Here is a tiny trained network, its code and every weight. The questions are about switching its units off for an input and a class, where a switched-off unit gives its printed mean instead of its output.

import numpy as np


def w(rows, s, z=0):
    codes = np.array(rows[::2]) - 128.0
    scale = np.full(codes.shape[1], s)
    scale[-1] = z or s
    return codes * scale


def f(y):
    return y / 2 * (1 + np.tanh(0.7978845608 * (y + 0.044715 * y**3)))


def log_softmax(a):
    a = a - a.max(-1, keepdims=True)
    return a - np.log(np.exp(a).sum(-1, keepdims=True))


def net(x, mask):
    res = np.array(x, float).reshape(1, 7) / 4 @ E
    y = f(res @ A[0][:, :-1].T + A[0][:, -1])
    res = res + np.where(mask, y, B[0][:, -1]) @ B[0][:, :-1]
    return log_softmax(res[-1] @ U[:, :-1].T + U[:, -1])


A, B = {}, {}
E = w([
[251,153,218,109,164,107,154,208],'x0',
[135,129,132,111,154,113,93,116],'x1',
[244,139,57,188,94,67,144,80],'x2',
[130,124,127,127,135,135,127,127],'x3',
[130,130,136,128,140,121,112,114],'x4',
[128,122,118,128,111,142,146,144],'x5',
[113,45,136,202,126,76,79,219],'x6',
],0.015)
A[0] = w([
[152,105,83,103,135,135,140,102,92],'neuron 0',
[150,61,198,153,161,80,134,226,57],'neuron 1',
[145,152,93,50,125,147,172,61,254],'neuron 2',
[251,141,94,125,105,87,139,150,26],'neuron 3',
[168,131,56,158,87,86,120,91,80],'neuron 4',
[164,173,69,144,127,114,151,88,84],'neuron 5',
[124,49,119,187,130,113,83,158,165],'neuron 6',
[208,128,146,145,158,112,159,130,70],'neuron 7',
[159,192,189,91,148,126,149,191,124],'neuron 8',
[207,154,119,177,152,108,161,132,34],'neuron 9',
],0.013,0.0076)
B[0] = w([
[140,160,118,133,72,105,80,123,153],'neuron 0',
[150,64,195,187,1,123,32,151,244],'neuron 1',
[104,175,201,82,54,166,91,67,253],'neuron 2',
[29,140,96,126,124,117,126,155,226],'neuron 3',
[245,151,128,212,70,92,139,103,210],'neuron 4',
[147,168,140,155,64,172,75,146,196],'neuron 5',
[145,80,43,198,193,106,120,238,224],'neuron 6',
[57,130,156,98,171,174,94,125,196],'neuron 7',
[209,125,168,59,171,176,201,109,209],'neuron 8',
[30,180,118,115,198,112,151,150,197],'neuron 9',
],0.0098,0.02)
U = w([
[39,143,88,73,133,146,139,122,253],'0',
[214,105,151,159,68,122,82,149,114],'1',
[43,63,90,160,164,104,113,195,142],'2',
[247,92,45,185,133,70,146,157,54],'3',
[242,113,153,74,158,139,200,122,35],'4',
],0.014,0.0039)

Each question gives the input, the list of numbers given to net, and the class t.
The units are the neurons (one row each of A and B). Each row of codes is followed by its name. A weight is (code - 128) times the scale printed after its matrix; where a second scale follows, it is the last column's (A, B and U).
mask holds one flag per neuron, in row order. A switched-off neuron (its flag False) gives its mean, the last column of its row in B, instead of its output. The means were averaged over made-up inputs and are rounded, as every weight is.
A unit's drop is (log p(t) with every unit on - log p(t) with that unit switched off) / (log p(t) with every unit on - log p(t) with every unit switched off).
The circuit of an input: a set's keep is (log p(t) with only the set's units on - log p(t) with every unit switched off) / (log p(t) with every unit on - log p(t) with every unit switched off). Starting from all 10 units, units are removed one at a time, each time the one whose removal leaves the highest keep (on an exact tie, the one counted first), for as long as the keep stays at least 0.8.
circuit, biggest first: the units of the circuit, biggest drop first
most important unit: the unit with the biggest drop
k most important neurons: the k neurons with the biggest drops, biggest first
drop of u: that unit's drop, to one decimal
input [5,1,-8,-6,-4,-8,-3], class 4: circuit, biggest first : neuron 8
input [1,-7,-2,6,1,-1,-7], class 4: circuit, biggest first : neuron 3; neuron 1
input [-8,-3,4,5,8,3,1], class 3: circuit, biggest first : neuron 1; neuron 4
input [1,3,1,-2,8,3,7], class 2: 4 most important neurons : neuron 6; neuron 4; neuron 2; neuron 8
input [1,3,-7,0,8,3,3], class 1: 4 most important neurons : neuron 1; neuron 3; neuron 9; neuron 7
input [2,-4,6,8,7,6,-4], class 0: 2 most important neurons : neuron 9; neuron 3
input [1,-5,1,1,5,-6,1], class 2: 2 most important neurons : neuron 4; neuron 2
input [0,4,-4,1,7,3,1], class 2: 3 most important neurons : neuron 4; neuron 2; neuron 1
input [0,7,-3,-6,-3,2,-4], class 0: 2 most important neurons : neuron 4; neuron 1
input [2,5,0,-2,0,-1,-7], class 4: 4 most important neurons : neuron 1; neuron 3; neuron 8; neuron 9
input [0,-6,4,6,-1,-6,4], class 3: 2 most important neurons : neuron 4; neuron 2
input [6,3,6,-3,4,6,1], class 2: 3 most important neurons : neuron 3; neuron 9; neuron 2
input [1,8,7,6,0,-5,7], class 2: 3 most important neurons : neuron 3; neuron 9; neuron 7
input [6,-7,0,3,3,2,0], class 4: circuit, biggest first : neuron 8
input [1,5,-8,-5,-3,-1,3], class 1: 3 most important neurons : neuron 1; neuron 3; neuron 9
input [1,5,8,-3,3,6,2], class 2: 4 most important neurons : neuron 3; neuron 9; neuron 7; neuron 8
input [0,4,-3,2,-8,-3,-3], class 0: 2 most important neurons : neuron 4; neuron 1
input [1,-7,0,-1,3,-6,-1], class 4: 3 most important neurons : neuron 1; neuron 3; neuron 9
input [2,-3,0,-2,-2,-2,-7], class 4: drop of neuron 8 : 0.3
input [7,7,2,5,-1,-7,-6], class 0: drop of neuron 3 : 0.2
input [3,3,-5,-8,-5,6,-8], class 4: most important unit : neuron 8
input [4,-3,-4,1,2,-6,0], class 4: drop of neuron 8 : 0.7
input [3,8,-8,8,-1,0,7], class 1: drop of neuron 1 : 3.3
